Each row comes from the steps of one walk. Every step used is in the known rows, and no mark comes twice. Write the walk behind each row, first mark first.
Each row is shifted at random along 8 fixed directions that mean nothing.
Known rows
C-Z-W-U-A-P-G-Q-D-X: [  14  -12  146   56  122   57  189  139  144  -43  348  -50   37  299
 -127  161 -240  181 -104 -142  267  -93   -3   63 -140   16  -85  -40
  -45  -87  234  201   71  156   53  104 -112  -59   43  172   72 -148
  305  187   27   17 -203   15  -54 -609  -37  108 -198  -27]
Z-W-U-C-D-Q-P-A: [ 137 -190  198  164   20  236   42  276  115    4 -299    1 -354  151
 -131  155   48  -54 -104 -325  129  290 -107 -115 -153  -68 -287   56
 -370  -42 -236 -246  304  237   60  243   88  -43  -94 -416  125  -88
   39 -378 -114  293 -146   58  141  119 -333  238  -82  136]
W-C-D-X-Q: [ 352  192  -29  184 -171  270 -126 -201  -15  -98   59   93 -135  -47
  -98  329  599   78  199 -335   36 -323  515 -142   94 -163 -244  279
 -188   17 -229 -283  160  286   37   74  223 -185  211   36 -355  131
   41  141 -193  107 -289   78  485  281 -150   13 -392 -308]
W-Z-C-D-Q: [   1   85  -20  -23   24  302  146  114 -151 -109  167  -89  -26   91
  165  157  151   24   18 -187   33  -39   66   10 -363  215 -282  165
   48   77  247 -327 -105  156  169 -159  356   26  176  338   68  -70
 -232 -207  -97  237  249  194  309  -60  -15 -192 -364   19]
Q-D-X-Z-C-W-U: [ -32  -63  -52    3   -8   72  175   77  -37   50  339 -148  277  236
  210  147 -217  159    2    5   81    2  -44   98 -243   -2 -242    4
  183  117  208 -199  -43  -37  202 -211  172 -105  -25  312  133  -11
 -260  -96  138   16  107  109  155 -369  142  -63 -173  -90]
Z-C-X-Q: [  27  221 -121  153 -188 -226  -31 -128  -97  -83  460  -57  375  138
  108 -166 -320  323 -118  110  -86 -246  191 -219 -468  105 -429   28
  -99 -443  522  345 -450  114  161 -221  -47  182 -160  499  160 -475
  335  291 -195   38 -183  -35 -129 -613  491  302 -223  -13]
U-W-A-G-Q-D: [-297 -208 -255  299 -123   52   48   -6  -30 -426  225 -133   92   89
  348   41 -346  104 -140   20   87   23  398  513 -566  177 -302  351
  -64  123  557  690 -215   54 -119 -250   33 -371   52  454  309  112
   95 -276   70 -406  132 -457 -134 -473 -118  187  236  135]
C-D-X-Q-P: [ 222  100   18   71  -21  -55   25   10  103 -160  361   76  153  212
   67  104   74  265   29  -65   -1 -263  383  -31 -297  -95 -462  137
 -136 -216  283   51  -74  356   63  -87 -187  -16  -94  324  -35 -297
  209   70 -118  -28 -207  -70  -38 -439  185   77 -315 -143]
Z-W-A-G-Q-D-X: [ -82  173   -2   36   69   80  -89 -236   29   -8  189 -176   40  -39
   89  221 -436  212 -176 -163   88  -73 -159  172  -89  123   73 -101
  -10  -84  354  248   19   50  -44 -187   68   39   24   -7  217 -129
  260   44    7  -46 -145   11  -99 -407 -116  194   12 -111]
U-C-D-X-Z-W-A-P-G-Q: [-154  114  260   89    1  184  -30   74   55  124  155 -162  -74  137
   55  -46 -431  -27 -121  -60  326   79  -80   44 -290    5   -1 -218
 -121 -139  122  115   40  138   75  212   44  -38  -91 -260  329  -74
  153   99  -27  351  -87  157  -83 -126   -6  168 -116 -120]
Q-P-A-G-D-X-Z-C: [ 223    5   51  251   93  -26   18  127  339  -92   50  -13  -73  285
 -130  243   -5  170  -72 -277   58   73 -142  -57  108  -79 -133  110
 -134 -168 -389 -265  299  271   -3  -98  -93  -82   36 -210   50 -122
  261  100   30  231 -262  368  252 -175 -125  130 -403 -151]
Z-C-X-D: [ 204 -121 -183  166   63  -58  282  254   78 -104  368  -60  273  412
  113    8   22  143   69  -39  -18   81  -42 -156 -262 -139 -603  146
 -154  -79  193 -407 -187  356  364 -287  -61  -62 -176  265  294 -503
 -120  -48   -6  398   70  392  215 -268  261  -23 -584  -94]
P-G-D-Q-C-Z-W-A-U: [  52   23  212   72  -42  368   43  150  -54  140   75 -161 -284  111
   15  259 -181  -11  -31 -238  417  168 -144  132   10   99  -57    7
   48  216  -80 -198  477  100  -29  106  201 -210   80 -341   23  282
 -110 -135   99  120   58  264  330   89 -494  -33  -62 -171]
P-A-U-W-Z-C-D-Q: [ 130    6  267 -105  104  153  204  354 -203  200  393    4   36  348
 -257 -143 -339   76 -183 -186  437  176  -86 -217 -203   -7 -509 -203
 -283 -245  225  121   88  187  339  148  -39  216 -329 -146  191 -299
  142   12 -181  315 -216  166 -228 -543 -160   80 -326 -168]
U-A-W-C-X-Q-P: [ 118 -137   -5  346 -370 -102 -126  -82  273 -167 -108  -49  -51   51
  184   92  -39  144  -55   75 -131  -54  174   40 -225 -152 -143  126
 -108 -142   10   47   57  214  -84  -94   38 -253 -114  -71   92  -47
   -2 -105  151   94  -92 -176  210  -47  -92  291  105  181]
W-C-D-X: [ -25   76  -98  182   -3  145  -97 -195 -263  -76  158 -103   55  -25
  152   35    8  183   99  -69   65  -84  215  135 -330   87 -475  116
 -162    8  126   -4 -194   25  160 -180  284  -48  -17  286  131   60
  -52 -241 -170  -21   33 -260   -9  169  -51  174  -30 -219]
P-G-U-A: [ -23   -5 -137  207   20  108  308  106   89  -82  130   20   26   -6
  -77  175   61   52  117 -161  128   48  131    0 -124  174 -309  216
 -138  133  119    5  -25  113   90   80 -120   28   31   33   14 -291
   -3 -328  -80   -7 -144  110 -154 -182  -28  226 -108  -49]
D-Q-C-X-Z: [  65  133  -59   53 -162  -66 -223 -132  113   72  -65  -34  112    0
  388    8 -291  194   29  118  -85  138  -10  144 -127  139 -176   12
  189 -233  -16 -249  124  185 -104 -335  203  195 -242 -395  403 -130
 -189 -254  171  157   19  243    5 -226  135  140  -57  -89]
X-Z-C-D-Q-P-U-W-A: [  78  216   28 -102 -209   35 -132 -142  402  230 -259   41  114 -392
  121  245 -283 -120  -70 -138 -104   -6 -565   -1  289   20  508 -269
  364  -55 -282 -201  272 -113 -123  125   97 -132  -68 -640   16   14
 -264 -301  238  -29 -222  211  -50  -26   53   83  103  228]
A-P-G-U-W-C: [  35  234  317  239 -264  281 -174 -368  -44  300  110 -193  -90   -4
  193  222 -453  269  -19 -124  607 -300  431  378  -96  167  133   26
  269  307  240   69  241  -90  102  160   70 -169  135 -160  -69  320
  -57  413   79  239   37 -147  360  168 -410  104  302 -218]
X-C-Z-W-A-P: [ 190   66 -128  142 -255  -18   56   22  217  110  243  195   96  198
  -74   14  358  -93  184   20  197  -41  296  175  343 -229 -153   86
   53   56 -112   -2  236  317   23 -122  -65 -279   33 -237 -233   70
 -245 -109  231   35 -148  189    4  -29  -37 -136 -241    1]
G-Q-C-D-X-Z-W-A-P-U: [ -37   73  279  -13   83  380  101  268   -7  102  226  -90 -124  248
  -75  159   38 -100   40 -241  473    4  137  -41 -238  -44 -199  -78
 -176  124   83 -165  196   96   62  405   -3 -263  128   33  -43  170
   65   14    8   51  -85   67  210 -129 -139   41 -264 -251]
W-Z-C-X-D-Q-P-U-A: [  27   32  -71 -177   81  112  180  199  328   87  -42   11  184    6
  130  121   68 -193  165  -37   76   -5 -397   37   11   66   78 -139
  186   72   25 -376   56    9   26  133  -20 -285   33 -207  207  -69
 -346 -445  212 -103  -50  181 -120 -158  202   33 -153  222]
P-U-A-G-D-Q-C: [  94  418  -71 -174  171  218  -18 -314  278   98  -95  -16   64 -373
  -81  386  176 -129   70 -287   50 -429 -334 -107  179  266  373 -165
  110   21 -104 -295  -45 -115  -74  242  103    4  365 -163 -183   15
  -80  -81 -122  -48  -87  320  -20  116   44  106  -82   40]
D-Q-P-U: [ 317  157  153  -85   59  138  153  116  164  105  132  166  -40   91
 -112  280  223  180   89 -248  104 -185  183 -134   -3  108 -315   39
 -129  -46  159 -314  274  302   50   80 -122  190   19 -190 -170 -380
   26 -113 -101  101 -156  202   65 -327  -74  -38 -237  -56]
G-Q-C-Z-W-U: [ 224  129   46    5 -105   22  325  104   90   98  412    0  147  237
  -48  270   33  163   -1 -145   82 -151  103 -119    0   43 -238   -1
  208   43  233 -234  107  139  139   45    5   89  107  236 -227 -260
  -43  255   59  151  -52  300  221 -512  136 -157 -344   15]
Q-D-X-U-A-W: [  13  -84 -352  121 -179   -7  -75 -282  484 -191 -214   -5  157 -251
  220  385   70   43  -56  -20 -247 -183  -39  295  159 -125  355  290
  200  178  -78 -130  135   41 -139 -358  158 -192  189 -126  -93   77
 -334 -402  461  -92  -15  149  297 -230  -59   60  105  169]
A-W-Z-C-D-Q-P: [ 344  193  135   76 -218    8 -336 -200  138  160   17   93  -39   36
   66  153 -108  227  -98  -95  190 -110  312  235  198  -58    9   65
  155 -217  -60  142  396  170 -153  -55   11 -100  -41 -365 -149  216
  126  165   21  -60 -221 -145   59  -48 -285  -49   90  -13]
X-U-A-P-G-Q-D: [ 321  317   28 -181  165  135   97   39  362  326   44  130  221  -46
 -153  240   38 -161  150 -281  353 -223 -212  -53  348   64  225 -232
   42  -17  -25 -233  292  204  -20  298 -397  -49  -31 -803   -4 -294
 -106  -61  -41  108 -293  556 -292  -44 -110   38 -289  -93]
U-C-Z-W: [-131   25 -111  115 -120  111 -162 -116   87  192 -357 -111  -74    7
  407  107 -119  -53   -1  104  -15  272   27  307    1   90  167  113
  298  133 -101 -309  175  -20  -56 -234  505  140   58 -499  230   87
 -434 -490  263  373  232  257  131  223   92  -12  140  274]
Q-P-A-W-Z: [ -12 -193  134  341 -176  298   23  127  126 -133  -94  -31 -286  161
   50  388   79  182   18 -340  180  182  259   72 -112  -13 -200  348
 -100  253  -73 -164  476  177 -115   90  194 -222  171  -73  -74  136
   23 -182  170  132  -25    9  652  -25 -514   36  -26  -82]
X-U-A-W-Z-C-D-Q-P: [-161  134  161  -36    5  230  -60   51   40   -3 -154 -183  -41 -186
   81  121 -182  -87 -240 -207    9   16 -224 -262 -412  111  293  -95
  -70 -142   98  -48 -117 -245  -49  333  184  -70   97   59  -14  103
   51 -197 -158   45  -52  -66   97   52 -116  170    3   73]
U-W-Z-C: [  56 -110 -199  169 -105    3  165   80   -2  -39  162   89  195  358
   19   51  190  101   67   13  146   90  439  152  -85  -32 -497  260
   -7   32  198   67   -7   62  136 -173   67  -28   20  105   19 -103
 -139 -181   51  -17 -103  -69  -46 -326   99  -30 -115  128]
G-D-Q-P-A-U-W-Z-C: [  68  -59 -172  -85   83  -20  342  301  352  -92  118  140  202  174
 -185   93  285 -192  -12  -47   10  -49 -138   26    3   -3 -185  -24
  -29  -45  -10  -50  -49   24   14   36 -133 -195  127   14  -81 -120
 -196 -350   99 -207 -125   66 -294 -415  127  -58 -209  347]
G-U-W-C-D-Q: [ 268   15  203  118  -39  264  142  127 -182   48  105   -2 -244   66
 -153  101   69   70  -91 -271  182  140  344 -162 -217  -62 -441   60
 -317  -81  -33 -194   54  214  237  193  116  145 -156 -116  -83 -107
   10  -15 -323  394 -124    5   76   55 -335   50 -256 -246]
Q-C-X-U: [ 106  260  -33   77  -66   12 -202 -207 -102  262  116  -66  255  -35
  209   41 -291  209  121   -4  243  -38  144  -36 -130  105 -241  -29
   53 -101  133 -102   41  -78   41   55  -56   36 -178 -221  162    3
  -10  -47  -53 -100 -185   33  -62  -15   71  322   26 -359]
A-G-Q-P-U-C: [ -76   62  259  152  130  135   63  116 -121   11  168 -143  -69  227
    7  -32 -260  139 -100 -117  374  -65  350 -120 -606  226 -388    6
 -381 -127  413  221 -123  -52  117  373  -85   93    3  167  153 -151
  385   91 -343   99  -62 -241  -91 -195  -72  340   76  -92]
A-P-G-U-W: [-136  144 -369  162 -116 -228  116 -185  377  -86   88  166  338 -312
   28   53  -45  -18  -23  155 -172 -182  161  145  -29  124   47   85
   47 -129  116  429 -306 -146 -114  -44 -166    2   50  -28  -61 -256
  -73 -303  -11 -332 -147 -150 -506 -248  305  198  258  230]
P-A-W-U-C-X: [ -81 -218 -337  255 -204 -182   74  -27  196  -73  111   16  269   13
  152  -64 -137   40  106  259  -74   44  -69  192 -109  -37 -398   63
  -35   -7   92  141 -112   59  114 -260   88 -185 -144    4  331 -107
 -279 -437  298 -151   19 -133 -159 -235  187  295  205  217]
Z-C-W-U: [ 271  -80 -181  391 -254 -183   80   24 -128  -32  149  172   62    1
 -299    0  144  183  -58 -123 -121  258  395 -271   -1 -141 -608  212
 -431 -364 -174  322  -34   24   81    4  -31   72 -229   -4 -236 -186
  276  -79 -377 -159 -415 -251 -150  -60 -117  273  -11  -68]
X-C-D-Q-P-G-U-A-W: [ -77  247   99  173  -70  265 -350 -220  141  102 -328  -52 -242 -347
  -79  100   30 -152 -126 -199  165 -125  130 -189  -28  -25  391    2
 -307 -137 -363  209   37 -189 -234  569  122 -192  147 -434 -176  331
  210 -107 -322   -9 -329 -149  -90  557 -221  370  225 -134]
U-A-W-C-D-Q-P: [ 293  122  327  169 -121  201 -174 -179  140   40 -188  -43 -307 -107
 -177  326   76  168 -153 -393   31 -167   27 -306   -2  -94  134  -32
 -228 -169 -199 -203  203  153   11  295  146   11   62 -158 -280    3
  260  186 -208  387 -243  -19  378  232 -429  163  -93  -21]
P-G-D-X-Q-Z-C-W-A: [-167   48    4  148  -74  269  -49  -62    9  -18    4 -132 -111  -22
   92  256  -77  -28   41 -133   85  102 -196   31 -137   21  -21  -22
    7  102 -242  -81   63  -47  -90  113  268 -278  129  -86   92  216
  -82 -244   -8  -12  -87  101  111  174   -5  170  -59  -68]
P-G-Q-D-X-U-A-W-Z-C: [ 140  120   83   30   27  126  -71  -21  159  187  -63  -34   51   67
 -181  185 -159   15 -115 -234  285   30 -190 -109  182  -50  136 -116
  -94 -151 -183    6  305  -83  -48  252  -36  -50  -19 -582   56    9
  148   62  -57   65 -421  213  -29 -105 -219  209  -74 -155]
U-W-A-P-G-D: [-131   59 -106  361  -69   52  100 -140  138 -241  208   -5   86 -184
 -158  177 -138  100  -84 -247   46 -127  117  -56 -256   44  -26  143
 -203  -84  101  450 -271  -63  -32  236 -118 -254  175  366 -164  -54
  382  115 -222 -195 -212 -233  -27  -88  -57  257   14    1]
Q-C-W-U-A-P-G-D: [ 135   61 -106   66  -28   48  160 -104  462  171 -110  -46  130 -264
  122  327 -116 -190  136  -60   38  -25 -586  217  208   50  281 -213
  305  183 -317 -468  118   40   19   40  -49 -260   26 -534  114  -45
 -565 -351  204  203  216  464   12  389  -99    0   36  171]

Which walk is each row?
[-136   -2 -113 -170  338  148  329  356  114  145  323  -92  280  362
    0   23   41 -294  159   11  250  100 -323 -141  -82  -33 -189 -326
  -97   40  238 -183 -112   76  158  177  -32 -191  -29 -133  397 -220
 -186 -276   28   23  -49  375 -427 -228  306   21 -395    7] -> U-C-X-Z-W-A-G-Q-D
[-245  249  -44   40  -50  223  110   26  -43   59  287  -82   36  -76
   -1   82   44 -204   35  -93  216 -103  219 -101 -113  110  157  -38
   -5   79  206  263  -84 -142  -31  351  140 -222  290  127 -130  222
   93   45  -69 -182 -172   43  -88  -93  119   77 -101 -106] -> X-U-C-Z-W-A-G-Q
[  55 -123  138  160  -90  140  190  151  136  -74  226 -159 -140   88
  143   64 -439  102 -165 -111  119  132 -178   55 -248  -54 -191  -29
  -85   23   47 -189   76  307  237  -87   95 -128 -208 -119  388 -165
 -118   34  112  475   75  277  296 -274 -208  102 -218 -214] -> P-A-G-U-W-C-X-D-Q
[ 179   92 -232  135 -123   53 -221 -214  174   11 -175   88  139 -140
 -122  157  335 -112  117 -138   -7 -190   83 -192  215 -178   51   18
 -204 -151 -243   94   10  -27 -152  211   83 -316   48 -306 -130  128
   53 -139 -119 -243 -422 -103 -100  254  -28  318  -12   49] -> U-A-W-C-X-Q-D
[ 146  -21   16  266   71  181   54  -97   77    5   93   23 -216 -100
 -291  323  185   21  111 -270  142  117   97 -103  204 -217 -134   34
 -320    8 -455  -98  184   47   75  282  108 -205  105 -143 -182  223
  199  -14 -142   -9 -341  -15  136  234 -265  218 -100 -342] -> P-U-C-W-A-G-D-X
[  -8   53  188   54  -82   86  -31   37  181   70  -70 -225 -170  -54
  259   45 -520  -20 -285  -53   81  188 -290  198 -187   63  351 -127
  177  -94  -14  -72  149   46  -69   -6  120  -82  -93 -364  212   96
 -104  -88   88  289  130  188   46  -29 -243   49   38   68] -> X-C-Z-W-U-A-G-D-Q-P
[ 290 -242  122  144 -200  -47  182  143  198 -173  245   48   -6  300
  -90  155 -150  289 -162  -83   55   18   -2  -21  -90 -246 -461  118
  -84 -107 -121  -67  282  309  128 -110   12   21 -241    9  -57 -239
   17   10  207  229 -178  115  278 -651 -174  109 -224  -32] -> P-U-A-W-C-D-X-Q-Z
[  -1 -150  168   12   -7  268  214  324   71   23   44 -144 -138    5
  114  185 -270  -23 -122 -210   66  193 -423  -61 -325   67 -226 -108
 -156  113  179 -334  213  246  165  -35  128  -16 -180 -252  303 -285
 -331 -469   87  387  253  302  238  -77 -378    5 -102    2] -> C-D-Q-P-A-W-U
[ 218  130    6   -7  -72    1   45  -13  362  -63    5  141   74  -47
   74  205  197   37   64 -132  -86 -239  102  -64   52    2   94  138
  203  -51 -229 -297  107   81  -55  176   97  -96  179   40 -245   25
  -54   -6   60   29 -122  128  257 -175  211  -75 -206  116] -> X-D-Q-P-U-C-Z
[-120  -15  238   73  -27  177   40  101   93   43 -210 -288 -189  -81
  113   60 -494  -35 -320 -116   84  332 -371  -32 -428   83  286 -159
  -19 -133   30 -247  -35  -90   11  104  145   58  -84 -237  194   -1
  -64 -173   83  400  127  138  163  -48 -329  249  -31  111] -> G-D-Q-Z-W-C-X-U-A-P
[ -23  109 -214  -21  -74  252 -132  -44  129   13 -107  111   52 -121
  108  125  326 -178  137  -70   77  -59  317   79   83  -55   93  180
   38   20 -121  -23   46  -94 -141  186  275 -374  238 -179  -37  355
 -147 -211   18 -311 -220 -105   66   60  164  -14  -36   24] -> P-U-W-Z-C-X-D-Q
[ 160  -16   44  148 -170  -22  122 -119  157  -37  131 -228   -1 -188
  260  287 -488  148 -178  -62 -172  119 -407   49 -202  -15  -21 -119
  145  -58  -65 -364   63  104  115 -236  160   27 -202 -146  236 -175
 -284  -33   82  386  226  384  392  -58 -201   64  -56 -174] -> A-G-D-X-Q-C-W-U
[ -48  172  165  -19  -10  273 -111 -181  -65   25    4 -127   -8   36
  103  249  -88  150  -57 -200  124 -160   76 -174 -266   20   -9  -31
   35  -12   35 -181  -30 -116   28  200  323   91   88   87  -38   28
   17   47  -89  209 -146   26  233  -98   22  144 -155 -123] -> U-W-C-D-X-Q-Z
[ 268 -193 -251  150 -163 -112  107  233  412 -123   89  191  114  115
 -125   69  285  -82   29  -15 -101    2  -63   -4  187 -263 -342  104
 -237 -140 -190    8  192  307  -16 -130 -151 -414 -101 -262   35 -105
 -143 -298  151 -204 -236   48  -32 -194  -42   64 -129  150] -> Z-C-X-D-Q-P-A-W-U
[ -77 -116   37  371 -243  -82  -37   51  200 -141   37  -24   49   62
  -11   73 -157  203  -50  -73  -27    4  109 -195 -203  -72 -132  120
 -125 -128 -193  155   50 -105  -86  189   72 -285  -14  188  -47  117
  275   34  104 -188 -313 -273  226 -256  -13  378   39   -9] -> Q-P-A-U-W-C-X-Z
[-190  -50   74  181  -97  198   13  146  -10 -160  -23  -25 -201   72
   28   55  210  -12  -15  -98  -53  -18   66 -127 -359  122 -259   64
 -251    1 -106   -2  -25   48  -75  107  392 -131  153  155   -6  113
  -56 -373  -79   71   67 -140  138  101  -97  116  -21   96] -> D-Q-P-A-W-C-Z
[-207 -157   51  175   -3  268  152  189 -121 -192  147 -227 -288  161
  198   33 -247  -35 -181  -53  133  329   77  264 -450   93 -179  145
  -69   74  194   46  -20  188   83 -156  364  -87   60  145  274  152
  -69 -226   36  267  279   65  158 -134 -221  -28 -106   23] -> U-C-Z-W-A-G-D-Q
[-190   93  125  212  157  134  181  -70   80 -159  358 -145  -11  125
 -239  219  -68  162  -74 -222  116 -203  -91 -241 -291  -16   -1  -37
 -152  -66   46   67 -288  -74  157  299  119  -99  339  694 -164   -8
  445  350 -157  117 -181  -43  208 -213  167  180 -278  -92] -> U-C-Z-W-A-P-G-D-X
[ -65  263   51 -163  179  343   50  -34  262  152   58  -52   92  167
  -92  346  253 -202  145 -174  353 -324 -211  -59   96   29  247 -195
  121  169  -18 -304   52  -60    2  275   25 -244  379 -172  -61   82
 -190  -20   75   84 -154  362   37   37  134  -22 -300   60] -> U-W-A-P-G-D-X-Q-Z-C
[ 330  -27  347  240  -13   57  127  102   65  284  172    5 -134  293
 -422  173 -103  222   15 -271  361  159  -33 -468  122 -244 -308 -162
 -349 -187  -85 -267  281  194  329  389 -127  111 -167 -218  -82 -296
  388  360  -87  464 -428  166  307 -140 -216  315 -275 -195] -> Z-W-A-P-U-C-X
